Each row is followed by its class.
[-147  -89 -280   28 -582 -110 -324  411 -160  -37  449    9  -97  152
   87  -55 -330 -537  121  249  472   57 -555   18  -70 -377 -261  -44
  -91 -335 -443 -280  156 -262 -377 -151 -501 -141 -498   -2   20  160
  136] -> Z727
[   8  240 -110   10 -169  148  438   65  294  220  160  -80  -90  289
 -296 -155 -292  271   45  135  -18   69  678 -275  164 -301 -314 -482
  301  177  319  240  -81 -310  218  -27 -121  -65  107 -121  532  125
  463] -> Z446
[ 123  303 -249   33 -489  146  309  252  -47  214  236  355  178   21
 -156   -1 -398  358   54   22  256    7  491 -267  107 -159 -331 -391
  414  147  203  124  141 -309  150 -189   -3   70  -80 -194  323   76
  406] -> Z409
[  52   16 -363   17 -353   40 -224  677    0  159  215 -147 -186  429
  217   83   62 -440  307   25  480    1 -133  -33 -176 -240 -340   89
  139  335 -166  -78  189  -48 -470 -355 -450 -230 -429  -65  219    2
  247] -> Z617
[  19  159  -38  207 -213  196  505  -84  160  118  413  243   45  434
 -155 -416 -214  379  194  205  151   84  591  -60  197 -166 -394 -366
  184 -123  279   -2   12 -238   81   53 -147  -57  -75  -48  333   32
  463] -> Z737
[ -22  223 -149   64 -375   20  311   88   54   64  440 -145 -130  382
 -214 -164 -317   92  191  189  172    2   41   42   16 -102 -342 -487
  201  -40   52 -316   70 -423 -182   22 -120   10  -66 -214  232    0
  262] -> Z409
[  23  272  -32   81 -535   77  424  149  -26  -78  127  125   10  281
 -542  -51 -777  270  230  149  202    7  -20  -70  261 -232 -297 -667
  547 -118   25  -88   40 -458 -124  -62 -208  297 -274 -371  475 -156
   88] -> Z816
[ -70 -308 -257  -60 -207 -137 -127   39 -124 -199  578   66  -88   62
  236 -118  224 -233  192  164   92  214   -3   -9 -283 -193 -122 -204
 -307 -241   52 -346    3 -232 -292   42 -458 -133  -18  218  -88  423
  320] -> Z737
[-218 -126 -228  -23 -325   -4 -119  118  239 -472  497 -465 -495  263
  -11 -240 -169 -489  383  328  162  -95 -416  182  102  -47 -226 -356
  -70 -189 -153 -419  -48 -133 -405   91 -449  -57 -233    6  178  249
  328] -> Z737
[ -36 -319 -331 -138 -368 -337 -207  403  -22  -21  707  -33 -162  383
  219  -12 -324 -305  212  309  322   99 -346   -7   31 -268 -337  136
  186 -233 -192 -197  231 -494 -214 -136 -396  -73 -386   -8   71  169
  146] -> Z536
[  36  271   55  212 -486  139  187  109  -36  131  332  274   62  378
 -123 -152   43  151   48  270  406 -121   69 -238 -163 -413 -286 -716
  -99 -250  203 -213 -188 -432  -71  -56   -9 -210 -376 -140  385   88
  232] -> Z536
[  34   64 -300   16 -338   -2 -178  305   -3   86  449 -371 -264  211
  281 -100  169 -158   52  158  247   32  -63   75  -67 -156 -678 -164
 -169  109  -17 -129  160 -318 -442   74 -238 -231 -226  -13  176  226
  127] -> Z686
[  58 -291 -333   92 -432  -22 -147  330 -294   23  198 -209    3  339
  -80  182  128 -135  205    5  472   -1 -354 -164 -186 -296 -172 -240
  -44  -37 -151 -116  108 -293 -693 -143 -349  -95 -290 -121   28   26
  -18] -> Z816
[  99 -155 -372   55 -369  145 -244  225 -176  -30  363 -182 -178  111
  221  120  126 -175  -28   50  188   18 -158 -118   67  165 -590  145
 -308    6    8  -36  259 -193 -396   20 -451  -44 -204  153  -11  333
    4] -> Z816
[ -28  -76 -570   85 -317   14 -353  164  -92   46  675 -116 -130  564
  298 -104  120 -127    5   72  368   77  -18   85  118  247 -555  204
    4  -25  -54  -20  162 -145 -313   10 -175   35 -272  141 -254  175
   61] -> Z816
[  83 -119 -398 -339 -482   -7 -371  345  -87   76  690 -304 -317  122
  280  -37 -207 -147   59  161  138   18 -703  -35   63 -271 -749 -207
 -123 -137 -182 -369  196 -535 -609  -87 -324  190 -273 -131  175  257
  -64] -> Z409
[ -45  247   11   29 -417   98  327  122    3  -90  221  157 -239  -62
 -264 -242 -587   47  -60  148 -195  -32   40  -83  214 -412 -428 -415
  213  113  -13 -136  109 -392  -81  -67 -444   14 -153 -270  676  -40
  248] -> Z617
[  46 -275 -349 -109 -193 -139 -148  341   77  234  690 -184  -77  535
  324 -185   29  -75  109  111  478   68  -60  -33 -120 -244 -540  -97
 -339 -114   81 -166  246 -225 -445  -76 -404 -274 -206  159   40  153
  244] -> Z727
[-164 -263  -32 -207 -211 -200  304  -26  301 -192  760  302 -210  651
 -178 -473 -804  212 -212  307 -129  121 -241   51  451  -93 -477 -450
  -91 -330  249 -365  260 -535  -54   88 -261   -1 -116  -79  297  -21
  173] -> Z446
[ -85  310 -113  -83 -448   60  526  113   44  -51   56  123  362  249
 -452   61 -344  278  277  207  190   44  176 -177   24 -453 -149 -728
  203 -200  116 -140  -44 -293 -176 -110 -227  -92  -23 -297  430    5
  432] -> Z536
[  77  179 -102   49 -489  222  406  -99  -45 -115  199 -215   85  347
 -366   50 -432  299  -48  193   79  -92   55 -136  373   13 -464 -606
  263 -126  123  -70   86 -419 -221  163  -59  193 -108 -258  355  -97
   44] -> Z510
[ 133 -121 -431   56 -298  197 -267  263 -156   96  549 -302 -109  601
  142  -91  143  -17  114  132  347  -79 -263  -65  118  236 -715  -75
  -99   85  -45 -114  138 -126 -589   -5 -211   38 -293  -55   43  139
   51] -> Z617
[ -48  434 -223  124 -453  132  395  129   41    4  241    5 -157  383
 -439 -192 -483  330  -36  235  -51   42  262  -75  353 -166 -611 -477
  421   62   63   31  -56 -412  -78  324  -15  119  -62 -264  356   40
  138] -> Z446
[ 258  550 -136  390 -436  614  186  166   56  190  169 -276  -25  507
 -217 -159  -73  101  129   95  276 -265  139 -171  331  196 -739 -503
  139  176  322   43   55 -102 -312  -65   59  155 -312 -234  198  -23
   68] -> Z409
[  45  212  -82 -183 -318   -8  465   36   60  189  357  248  102  353
 -165 -138 -481  383   72  171   76  158  246  -76   25 -130 -298 -453
  277 -116  169  -55   20 -519   77  -54 -149   99 -130 -151  317   49
  214] -> Z727
[  21 -314 -195  147 -449 -139 -169  174 -143   22  488   70  283  330
  284 -123  281  -66  138  104  469  -23 -216 -167 -218 -552 -192 -249
 -357 -381 -138 -185  142 -286 -528  -87 -414 -247 -403  134  142  103
  134] -> Z409
[  42  385  -63  -69 -607  218  332  327   -8  149   34  104  293   -3
 -307  186 -249  216  208  242   60   32  -13 -154  -42 -366 -379 -592
  107 -200  -51  -88   -2 -327 -200  -50 -161   69 -118 -209  548  145
  200] -> Z409
[ -91  553 -106   24 -561  159  192  326   43    7  151  445  -49   43
 -180  -71 -362   19  138  270  168   22  381 -306   88 -632 -240 -552
  241 -177  120  -73 -235 -315  125  -30  -99   42 -140 -179  424  311
  460] -> Z536
[  24  366 -136   18 -569  170  241  549   74   45  207   90 -285  236
 -346  -63 -687   16  103  208  296  -88   89 -104  293 -360 -585 -414
  421   67   19   65   51 -336 -165    1  -93  102 -327 -345  485  -67
  180] -> Z816
[  67  232 -109  194 -420  138  361  149   55  150  352  188  -45  506
 -232 -234 -422  290   72  170  507   24  390  -12  191 -240 -364 -414
  296  -97   94  -27   70 -381  -32  120  -30  -34 -377 -100  287 -181
  141] -> Z727
[  13  556 -153  296 -271  353  399   82  140  237  315 -180  -25  412
 -300 -132  161  258  160  114  161 -110  477 -120  139  119 -454 -708
   56   43  281  161  -50 -149 -104  -43   -6   12 -177 -195  345   96
  427] -> Z686
[ -21  323  -49  260 -293  212  435  -65   56  314   98  -55  296  581
 -267  -37  257  420   82  216  165  -22  497 -210   20  -91 -295 -618
  -53 -115  183  179 -134 -227  -23   36   60 -213  -57 -124  414  142
  383] -> Z686
[-142 -337 -411  -69 -295  -33 -181  -74  -26 -185  873 -189 -390  401
  170 -147 -227 -225  -24  166  333  118 -454  100  142   86 -428  126
 -380 -364 -174 -409  191 -405 -222   81 -476  -26 -282  179 -188  247
  163] -> Z737
[ -44  243    8  199 -239   16  478   -9  -26   60  298  -52  275  501
 -353 -244 -407   91  144   87  258   38  261 -159   45 -287 -183 -607
  100 -249  115   -9   -3 -281 -118 -105 -269   10 -120 -232  190 -111
  381] -> Z510
[  61  283   35  392 -373  304  327  -91  -73  474  113  -88  511  418
 -182  -83  383  494   -5   75  269  -29  373 -255  -30  -75 -418 -590
 -249 -102  255  212  -95 -229 -299  -52   93 -187 -256 -141  420   15
  116] -> Z536
[   2  454 -123  -53 -554  185  290  308   14  -13  245  278  -64 -126
 -279  -14 -305  103  252  146  130   80  220  -78 -133 -330 -334 -586
  333  -45   26  -94 -172 -312   53 -208 -276   68 -200 -250  533  244
  446] -> Z510
[  28  -22 -123 -198 -244   28  453 -204  122   -9  299  -28 -196  296
 -386  -15 -626  291  -84   95  -79   89  240 -210  372  133 -367 -573
  198   88  437  -22   51 -438  -17   58 -134  203   60 -197  229   59
  178] -> Z446
[ -36  -83  -26 -164 -192 -114  515 -174  161  -26  208   91 -198  359
 -407 -231 -575   74  162  185   -4   43  334 -283  151 -103  -25 -540
  331  128  300  -15   20 -181   83 -276 -345  -92  179 -190  202   32
  623] -> Z409
[ -21 -304 -454  -73 -434  -88 -242  277  -26  111  292 -162  -41  541
  206  248  -26  -91  164   86  508   10  -49 -217   84  -62 -242   92
   84   85  -89  -30  273 -196 -445 -158 -339 -167 -207    7  -90  137
  195] -> Z446
[ -40  -43 -602    9 -320  165 -410  254   -3 -117  267 -450 -344  458
    6  161   12 -110  -18  124  136   75   84  -56  267   54 -512   88
  -97  190  -64  107  115 -123 -358  140 -263   42  -39  155  -16  233
    1] -> Z686
[ 102   13 -342  140 -377   33 -322  429 -150  150  663  -51  110  408
  401 -189   30 -264   70  153  623    9  -94   17 -134 -155 -621   59
 -217 -171  -94 -162  234 -244 -352  -33 -280 -222 -471   90  -84  151
   99] -> Z727
[  18   34 -331  223 -363  172 -506  219 -174  139  510 -387  -49  154
  439 -131  397 -281  129  157  308 -126 -162 -198 -216 -266 -573  -42
 -455  -37  -47 -181  108 -205 -560 -149 -346 -188 -246   36   49  287
  170] -> Z536
[  34 -326 -582 -164 -311    4 -457  411  -60  114  592 -271 -225  359
  288   69 -109 -145   -5  176  420   83 -166  -15   62 -135 -681  193
  -76   28 -145  -76  243 -377 -294    2 -282 -189 -126  107    2  319
   86] -> Z816
[   7  130 -410   64 -310  217  251  221   35  301  387  -94 -208  462
 -240 -186 -550  385 -141   87   84  -55  406 -179  473   44 -748 -169
  299  302  138  259  159 -348   26   44   -7   31   48 -234  316   77
  314] -> Z816
[-156 -138 -520 -126 -234  -55 -275  284   57   20  661 -347 -719  352
   55 -162 -530 -406  208  191   61   24 -313  -12  286 -115 -558  -35
  137   40 -308  -87  147 -238 -337  -78 -619  191 -232   22 -119  216
  279] -> Z510
[  26 -216 -300  183 -149 -212  -67  259 -113  278  420 -109  184  651
  236  -29  268   90  120   96  593  130  410 -157 -210 -290 -356  128
 -107   73 -132  238  163 -189 -180   29 -248 -489 -357  172  153   58
  282] -> Z617
[  25 -231 -490  126 -248   91 -171   12   31  -27  535 -367 -337  688
  -11 -123  -91 -213  111   85  416  -66  -63    7  233  131 -485   -1
  -97   39   85 -126   66 -187 -356   27 -409  -20 -202   83 -197   86
  101] -> Z446
[  48 -115 -444  148 -367  -49 -330  520  -74  182  492  -50 -190  273
  309   60  199 -308   51   27  389   49  196 -128 -126 -143 -386  224
  -77  201  -79   41  216 -147 -193 -122 -307 -262 -294  170   92  206
  228] -> Z409
[ -79 -475 -374 -186 -208 -139 -210   40   65  -33  711 -372 -381  510
  282 -128   -3 -252  141  172  207   33 -296  -12  102 -174 -378   -9
 -191 -103  -74 -297  195 -261 -436 -117 -457 -139 -132   71    4  152
  291] -> Z737
[  82  170  -76   -1 -329  178  358  142  176  171  397  100  -90  371
 -210 -146 -383  198   85  269   -4  -26   79  -60  153 -243 -570 -406
  146  -17  120  -81   80 -446  144 -106 -101 -112 -254 -147  493   73
  267] -> Z409
[-116  614 -283  106 -443  158  447  197  198   78  180  -96 -208  312
 -330 -102 -455  340   94   35  137   -8  672  -62  269 -205 -390 -485
  343  252  137   93   21 -264  141  -17 -102   60    1 -256  543  -13
  536] -> Z686
[ -51  -79 -277  126 -378  133 -492  295  -39   94  581 -308 -110  345
  184 -114  -25 -337   85  180  390   17 -360  -66  -69 -133 -599  -38
 -490 -239  -73 -159   48 -142 -572  -16 -303  -43 -380  101  -48  324
  -26] -> Z727
[ -56  184  131   24 -542    4  515  -14   91 -205  121  348   91  223
 -477  -11 -573  251  145  169   87  159  128 -102  141 -364  -43 -580
  346 -245    6 -195  -90 -383   73   38 -158   81 -285 -198  520   -1
  161] -> Z409
[-132  528 -123   -4 -196  226  255 -118   78 -113  514 -158 -327   34
 -269 -402 -404   35   75  246 -427 -117  133  -28  164  -31 -626 -892
 -172    0  302 -245  -53 -273 -142    6 -332  200  164 -236  186  303
  482] -> Z686
[  -5  -77 -498 -113 -400    4 -260  391   45  246  326 -369 -295  270
  176  207   61 -113  112   15  145  178  163 -169 -195  -86 -508  145
  -52  349    1  108  -54 -124 -231  -68 -232   33 -104  115  111  357
  204] -> Z446
[-251 -240 -417 -190 -350 -210 -337  208   16 -209  734   69 -336   12
  268  -61 -351 -411   47  189  -25  141 -218  -21   96 -230 -335  -56
 -227 -237  -84 -373  165 -275 -177  -23 -619   44  -20  194   46  459
  370] -> Z737
[ 100  297  -65  308 -568  261  209  113  -98   26  169  283  239  302
 -224  -62 -287  389  -74  225  279  -10  151 -150  224 -286 -461 -601
  129 -259  141 -113   52 -551  -85  285   91  102 -319 -117  409  -10
 -100] -> Z446
[ -49  380 -217  134 -600  119  584  125   48 -144  178  101  -60  431
 -400 -156 -532  208  104  215  140  -54  240  -91  233 -391 -192 -369
  632  -13  -49  -47  -21 -381  168   -8 -132   54 -120 -245  385 -131
  447] -> Z737
[  36 -188 -394  -70 -478  243 -513  183 -290 -113  249 -290 -359  -19
  155  142 -111 -219  -27  165  223   98 -446  -23 -230  -18 -402   44
 -493   17 -192 -277   18 -329 -488  147 -280  229 -190  229  -96  265
 -215] -> Z617
[  24 -452 -286   49 -241 -102 -295  112  -52   22  683 -216 -185  534
  270 -217  139 -282  168  186  571  -19 -311 -117 -182 -152 -326 -162
 -383 -145  -52 -283  202 -177 -431 -161 -315 -337 -350  144 -181  147
  292] -> Z409
[  13  387  -22   84 -256  370  235  169  166  314  603   39  169  400
  -43 -260 -511   62    7  350  225  -71  116   30  186   10 -899 -352
 -202 -170  223  -69  150 -315  -12  -35   -5  -95 -316 -153  243  149
  318] -> Z617
[-175   28 -131   70 -268  236  330 -129  328  -77  642  -35 -355  562
 -244 -546 -437  156   -8  231  112  -39 -175   19  228  -18 -441 -453
 -207 -204  150 -284    2 -282   23  -80 -272  -63 -135  -25  268   81
  484] -> Z737
[  21   36 -603 -111 -422   19 -131  299  -38   81  517 -596 -485  192
  109   97 -217 -236  142   57   95    5  -98   76  187  106 -667   -1
  328  260 -217  -65  138 -294 -303  -13 -410  203 -132  -58  108  192
  188] -> Z510
[ -73 -264 -435  -51 -311  -61 -217  371   42   49  457  -71 -297  458
  150  -98  -42 -375  101  148  296  156 -236  -44   10   66 -247  297
  -59  -34 -137 -117  239    7 -335 -204 -509 -144 -136  178 -146  222
  285] -> Z727
[ -21 -208 -463 -128 -153 -164   51  207   45  283  463 -159  157  311
  197  -55   70  254  258   80  365  118  222  -11 -124 -248 -400  123
   49   -6 -113   96  109 -342 -177    7 -237 -271  -34  -17  113  243
  363] -> Z446
[  55 -249 -550   68 -252  162 -622  468 -118  318  468 -171   91  318
  345   65  344 -137  -10  123  364   67 -314 -139 -240   11 -758   48
 -560   50   76  -98  230 -137 -575  -65 -181 -235 -140  182  -71  339
   10] -> Z446
[ -25 -388 -269  355 -392 -145 -312  263 -158  -36  636  -94   55  604
  291  134  354 -257  -37  197  547   76 -204 -116 -163  193 -245  379
 -450 -306  -91 -157  243 -218 -268   95 -243 -293 -473  323 -139  214
  -12] -> Z536
[  80  410 -187  131 -494  257  171  333  -94  488  164  145  211  250
 -122   45 -148  452  -93   92  180   47  434 -215  249 -105 -641 -340
    5   15  187  197  124 -317 -141   21  126    2 -133 -181  472  157
  115] -> Z727
[ -23  -56 -414  237 -339  152 -430  329  -71  229  685 -201  -48  455
  375 -192  203  -82  -89  148  322  -19 -119  111  174 -134 -834  -43
 -531 -147 -112 -111  195 -350 -397  192  -54 -181 -493  113   89  230
  -57] -> Z446
[-238  308 -143  -94 -348   55  491 -149  182 -201  534 -124 -292  -10
 -373 -342 -656  -31  114  100 -120   29  -25  -50  223 -254 -320 -758
   69 -180  183 -372  -66 -316  -68  -64 -414  187  107 -277  359  184
  632] -> Z737
[-165 -380 -286  -23 -163 -346 -239  229  121  115  539   15  -39  344
  175 -169  -28 -307  242  136  456   11 -325 -172 -277 -400 -174   -7
 -216 -221  -96  -38  120   17 -237 -417 -557 -299 -197  105   24  159
  542] -> Z686
[ -24   25  -49 -129 -484    9  319 -176  -20 -142  245  265  -33  271
 -323  -96 -417  402  -76   93   60   91  188 -277  272  -40 -188 -575
  177  -47  275 -123  -52 -289  -90  -86 -186  142  -42 -206  362   23
  228] -> Z536
[  53  126 -406  262 -386  150 -322  425 -137  167  395 -223 -161  757
  -32 -101  -89 -278  190  192  726  -28 -133   72  143   24 -524  -74
   69  -31 -214  -10  106 -123 -446    4 -142 -112 -580  -14 -190  -47
  -53] -> Z727
[ -48 -355 -475 -106   29 -304    7   79   13  199  654 -232  -46  538
  248  -96  195  -49  281   90  354  185  410 -122 -202   28 -265  105
  -91   78  129   35  128 -110 -242  -82 -464 -290  141  171  -78  340
  603] -> Z617
[ -20 -100 -236  156 -228  -54 -290  236  -11   50  580 -110 -122  312
  338 -241   45 -434   52   83  501  -97 -314   28 -131 -495 -568 -127
 -514 -288  -54 -311  127 -155 -351  -92 -501 -317 -367  162   30  103
  217] -> Z510
[  62  402  -22   20 -533  182  191  202   40  -32  217   58 -100  436
 -322  -77 -378   14    6  283  200  -92 -253 -149  273  -83 -570 -704
   96 -136  231 -187  -59 -311 -178  -74  -57   60 -356 -257  352   39
   86] -> Z536
[  63  262  -50 -118 -465  111  315  190  -32  160  134  203  157   77
 -245  140 -293  375  111  109   -4  130  335 -224   18 -200 -328 -490
  195   11  267   81  -72 -395   17 -146  -17  144  -58 -247  575  158
  241] -> Z737
[  58  315 -145 -117 -440  177  527  252   86    9  127  -34   58  346
 -442  -91 -647  187  -34  202   35   75  152   12  249 -115 -427 -350
  542  126   -5   11   83 -333    5   13 -106   -1  -95 -301  392 -130
  169] -> Z727
[ -15   65   27   60 -271  -70  314  133   36  -59  415  300 -185  424
 -314 -219 -584  118    2  121  169   83  -45  -55  282  -66 -378 -467
  145 -169  124  -82  167 -413  -52  -39 -347   13 -367 -149  301  -47
  104] -> Z816
[   1  301 -135   32 -542   68  340  190  164  -52  378  -17 -235  639
 -473  -78 -809  243  157  195  323 -110  -72  -42  391 -155 -428 -538
  505  -65   26 -111   32 -490   -4  -59 -150  227 -411 -346  376 -180
  132] -> Z446
[  47 -255 -681   30 -235    5 -268  321 -101  221  593 -263  -63  653
  208  146  -30 -122   40   66  331   31  188 -109  244  213 -478  391
  108  192 -105  154  341 -203 -239  -30 -216  -82 -120  112 -285  173
  155] -> Z409
